[[  98.90  -88.61    4.72  -37.10  -79.51 -154.86 -238.88]
 [  41.09   55.52 -130.76    0.94    4.89   36.40  -84.96]
 [-154.71   38.30 -158.42  -54.97  -17.27  -41.02    4.15]
 [  -8.28 -179.88 -133.24 -108.40  -54.22 -114.56  -85.55]
 [   3.47  -43.69    1.89  -35.33  -44.35   -8.47  -49.46]
 [-145.56  -19.47  -84.81   18.10  -17.81  -33.51  -17.01]
 [  99.37   52.15   17.80  -70.86  -14.83  -63.66   94.23]
 [ -21.58  -36.10  -72.67  -58.03  -84.65  -37.53   -6.08]
 [ -97.52 -185.61   -0.95  -75.41   35.74   13.33   13.55]
 [   6.00  -53.47    0.34  -92.74  -91.16   -6.59  -17.16]
 [ -69.61  126.04  -33.57  -59.76  -72.07   53.06 -144.89]
 [-108.66  -38.55    9.02  -28.73  -97.42  -38.25 -147.91]
 [  10.13  195.40  -13.13   36.27  -33.51 -118.69  -33.15]]
The smallest entry in the first row: -238.88
Find the entry directly below 9.02.
A: -13.13
Find the smallest entry in the last row.
A: -118.69
The last entry, reading row by row -> -33.15
The entry just right of 4.89: 36.40
The 1st entry in reading order is 98.90
Find the bottom entry of the column that holds the largest entry.
A: 195.40
The third entry on the main diagonal is -158.42
The entry directly below 1.89: -84.81
Find the entry just right of 3.47.
A: -43.69
The 4th-last entry, reading row by row -> 36.27
Find the entry just left of -38.25.
A: -97.42
Find the 2nd entry in reading order.
A: -88.61
Find the entry directly above the largest entry.
A: -38.55
The entry just left of the centre entry is 17.80
The entry directly below -108.66 -> 10.13
The entry just right of 18.10 is -17.81
Find the entry just left of -8.47.
A: -44.35
Find the entry just left of -72.67.
A: -36.10
Find the entry just right of 36.40.
A: -84.96
Find the second largest entry.
A: 126.04
Find the third entry from the end, reading row by row.
A: -33.51
The entry just right of -0.95 -> -75.41
Find the entry just left of -17.81.
A: 18.10
The entry directly below 4.89 is -17.27
The entry just left of -63.66 -> -14.83
The entry directly above -179.88 -> 38.30
Find the entry at the centre.
A: -70.86
The 5th entry, reading row by row -> -79.51
The entry directly below -63.66 is -37.53

B =
[[-14   6 -25   5   9  -8 -10  21   0 -12   3 -29 -11  10   7  21]
 [-17   5 -21   3  14  -9  -4  25   1  -4  -1 -28 -10  17  13  26]
 [  0   9  -8   4  15  -2 -12   5  20 -14  13 -24   8  10   2   8]
 [-13   6 -22   3  10  -8 -10  23   3 -15   4 -29 -10  15   5  29]
 [-16   3 -29  15   3   0 -15   9  -2  -3   6 -26 -12  -1   1  -5]
 [-20  -1  -5   7   8   3 -11   5   9  -4   1 -13  10   0   4 -12]
 [-17   1 -20  15   8   1 -14   6   3  -6   5 -24  -3  -1   4  -8]
 [-14  14 -34   8  -2   3 -16  14  -5  -7   9 -25 -14  -1  -6  -3]
 [-13   6 -29   1   0  -2 -15  20   6 -16   7 -26 -11   9 -13  14]
 [-15   3  -9   7  11  -4 -11   6  11  -7   2 -22   6   3   7  -5]]
The entry in the bottom-left corner -> -15
The smallest entry in the first row: -29
Report the 1st entry in reading order.
A: -14
The entry directly below the largest entry is -5
The 3rd-last entry, reading row by row is 3
Report the entry in the bottom-right corner.
A: -5
The first entry in the row that holds the smallest entry is -14
The entry directly above the smallest entry is -20
The entry just left of the smallest entry: 14
Report the 3rd largest entry.
A: 25
Report the third entry on the diagonal from the top-right corner.
A: 10
The last entry of the largest entry's row -> 29
The first entry on the diagonal from the top-right corner -> 21
Report the smallest entry in the last column.
A: -12
Report the 2nd entry on the main diagonal.
A: 5
The largest entry in the first column -> 0
Report the second entry from the end, reading row by row.
A: 7
The 5th entry, reading row by row -> 9
The top entry of the column that holds the smallest entry: -25
The 4th entry from the end, reading row by row is 6
The entry just left of the largest entry is 5
The entry directly below the smallest entry -> -29
Report the entry directly above the largest entry.
A: 8
Report the first entry in the row that holds the largest entry.
A: -13
